Below is a small trained network, with its code and all its weights. Each question gives an input and a target symbol and asks what happens when units are switched off, that is, made to give their printed mean instead of their output.

import numpy as np


def w(rows, s, z=0):
    codes = np.array(rows[::2]) - 128.0
    scale = np.full(codes.shape[1], s)
    scale[-1] = z or s
    return codes * scale


def norm(h):
    return h / np.sqrt((h * h).mean(-1, keepdims=True) + 1e-5)


def f(y):
    return y / 2 * (1 + np.tanh(0.7978845608 * (y + 0.044715 * y**3)))


def softmax(a):
    e = np.exp(a - a.max(-1, keepdims=True))
    return e / e.sum(-1, keepdims=True)


def log_softmax(a):
    a = a - a.max(-1, keepdims=True)
    return a - np.log(np.exp(a).sum(-1, keepdims=True))


def net(x, mask):
    ids = ['εζημξπσ'.index(c) for c in x.split()]
    T = len(ids)
    res = E[ids] + P[:T]
    r = norm(res)
    for j in range(3):
        rows = slice(2 * j, 2 * j + 2)
        q, k, v = (r @ M[0][rows].T for M in (Q, K, V))
        z = softmax(np.where(np.tri(T) > 0, q @ k.T / 2**0.5, -1e9)) @ v
        o = O[0][rows]
        res = res + np.where(mask[j], z, o[:, -1]) @ o[:, :-1]
    y = f(norm(res) @ A[0][:, :-1].T + A[0][:, -1])
    res = res + np.where(mask[3:11], y, B[0][:, -1]) @ B[0][:, :-1]
    return log_softmax(norm(res)[-1] @ U[:, :-1].T + U[:, -1])


Q, K, V, O, A, B = {}, {}, {}, {}, {}, {}
E = w([
[198,48,196,195,89],'ε',
[104,165,71,129,1],'ζ',
[127,174,147,146,65],'η',
[149,195,78,118,148],'μ',
[180,129,95,79,167],'ξ',
[147,160,128,212,126],'π',
[157,150,126,144,188],'σ',
],0.008)
P = w([
[34,88,165,151,141],'0',
[247,106,148,31,89],'1',
[188,229,190,84,198],'2',
[146,253,132,82,129],'3',
[192,166,152,85,128],'4',
[200,157,208,124,117],'5',
[216,158,100,72,152],'6',
[188,179,140,175,97],'7',
[204,169,92,130,154],'8',
[206,144,128,149,120],'9',
[212,118,117,149,146],'10',
[202,125,79,152,143],'11',
[215,134,94,172,88],'12',
],0.006)
Q[0] = w([
[252,191,75,141,134],'head 0',
[13,126,176,67,148],'head 0',
[209,157,162,224,2],'head 1',
[209,146,57,79,102],'head 1',
[106,130,187,205,25],'head 2',
[94,205,177,166,91],'head 2',
],0.0069)
K[0] = w([
[72,67,137,142,201],'head 0',
[230,232,156,2,91],'head 0',
[39,44,105,116,154],'head 1',
[93,129,153,185,126],'head 1',
[220,207,3,137,123],'head 2',
[185,127,62,112,172],'head 2',
],0.0077)
V[0] = w([
[53,254,60,118,148],'head 0',
[110,100,223,180,241],'head 0',
[130,148,77,40,180],'head 1',
[148,183,228,213,189],'head 1',
[182,184,122,98,215],'head 2',
[139,120,87,51,180],'head 2',
],0.0086)
O[0] = w([
[132,32,60,192,43,61],'head 0',
[1,118,161,135,149,138],'head 0',
[116,100,58,80,175,1],'head 1',
[40,75,146,106,75,119],'head 1',
[89,75,96,50,192,126],'head 2',
[179,175,108,91,148,76],'head 2',
],0.0087,0.0048)
A[0] = w([
[115,253,227,94,141,87],'neuron 0',
[202,117,121,119,131,45],'neuron 1',
[222,160,86,102,117,132],'neuron 2',
[110,100,251,205,115,252],'neuron 3',
[66,119,114,23,129,70],'neuron 4',
[250,182,104,163,154,51],'neuron 5',
[220,108,100,150,211,208],'neuron 6',
[101,147,124,110,184,111],'neuron 7',
],0.0069,0.0033)
B[0] = w([
[215,111,169,176,190,253],'neuron 0',
[101,91,129,58,111,145],'neuron 1',
[89,105,207,16,152,210],'neuron 2',
[147,197,2,143,155,248],'neuron 3',
[116,205,89,62,109,132],'neuron 4',
[144,96,191,33,86,221],'neuron 5',
[90,154,95,92,205,200],'neuron 6',
[143,171,49,100,136,130],'neuron 7',
],0.006,0.0054)
U = w([
[119,207,243,165,130,133],'ε',
[255,125,117,36,107,69],'ζ',
[208,168,106,195,61,252],'η',
[149,13,65,157,84,115],'μ',
[99,117,69,45,174,98],'ξ',
[61,117,152,157,70,36],'π',
[35,56,144,79,125,38],'σ',
],0.0067,0.0048)

Each question gives the input, a string of symbols that net reads in full, and the target symbol t.
The units are the heads (2 rows each of Q, K, V and O) and the neurons (one row each of A and B). Each row of codes is followed by its name. A weight is (code - 128) times the scale printed after its matrix; where a second scale follows, it is the last column's (O, A, B and U).
mask holds one flag per unit, heads first, then neurons. A switched-off unit (its flag False) gives its mean, the last column of its rows in O or B, instead of its output. The means were averaged over made-up inputs and are rounded, as every weight is.
A unit's drop is (log p(t) with every unit on - log p(t) with that unit switched off) / (log p(t) with every unit on - log p(t) with every unit switched off).
The circuit of an input: a set's keep is (log p(t) with only the set's units on - log p(t) with every unit switched off) / (log p(t) with every unit on - log p(t) with every unit switched off). Starting from all 11 units, units are removed one at a time, each time the one whose removal leaves the highest keep (on an exact tie, the one counted first), for as long as the keep stays at least 0.8.
circuit, biggest first: the units of the circuit, biggest drop first
k most important neurons: the k neurons with the biggest drops, biggest first
which heads matter: for each layer, one digit per head in row order, 1 if its drop is at least 0.15 and else 0, layers parted by /
drop when u is switched off: that unit's drop, to one decimal
input η μ ζ ζ μ, target η: circuit, biggest first	(head 2; head 0)
input ζ ξ ξ ζ η ζ ξ μ η η μ σ ζ, target ζ: circuit, biggest first	(head 2)
input η σ ζ ζ σ, target η: which heads matter	001
input μ ζ π ζ ζ μ ε η ζ, target μ: which heads matter	100
input η ζ ε, target η: circuit, biggest first	(neuron 3; head 0; neuron 2)
input ε ξ η σ ξ, target ε: which heads matter	101
input ξ ζ ζ ξ π ζ ε ζ ε ε, target ξ: circuit, biggest first	(head 1; neuron 6)
input ξ ε ζ ζ ε ζ σ ζ ε, target ξ: circuit, biggest first	(head 1; head 0)
input ζ μ ζ η ε ζ μ ζ ζ ζ, target ζ: circuit, biggest first	(head 0; head 2; neuron 2)
input ζ μ ε ε ζ μ η ζ ξ η, target ζ: circuit, biggest first	(head 0; head 2)
input ζ ζ η ζ ζ ζ ζ μ, target ζ: 2 most important neurons	(neuron 2; neuron 5)
input ζ ζ μ ζ ζ ε, target ζ: which heads matter	100
input ζ ζ ξ ξ ζ ζ ε σ, target ζ: which heads matter	100
input σ ε η μ ζ, target σ: circuit, biggest first	(head 0)
input ε ζ ζ μ η ζ ζ ζ ζ ζ ζ ζ ζ, target ε: which heads matter	100
input ξ π ζ ε ε μ π η ζ ζ σ, target ξ: which heads matter	011
input μ ε η π ε ξ ζ ε μ ε ζ μ ε, target μ: which heads matter	111
input η μ ζ σ, target η: which heads matter	101
input ζ ζ π η σ ζ ζ ζ ζ ζ ε ζ η, target ζ: 2 most important neurons	(neuron 5; neuron 2)
input ξ σ η σ σ, target ξ: circuit, biggest first	(head 1)
input μ ζ η σ, target μ: drop when head 0 is switched off	0.8
input ξ ζ ε ζ ε ξ, target ξ: drop when head 2 is switched off	0.4
input ζ ζ μ μ, target ζ: drop when head 0 is switched off	0.5
input ζ ζ μ π, target ζ: drop when head 0 is switched off	0.4
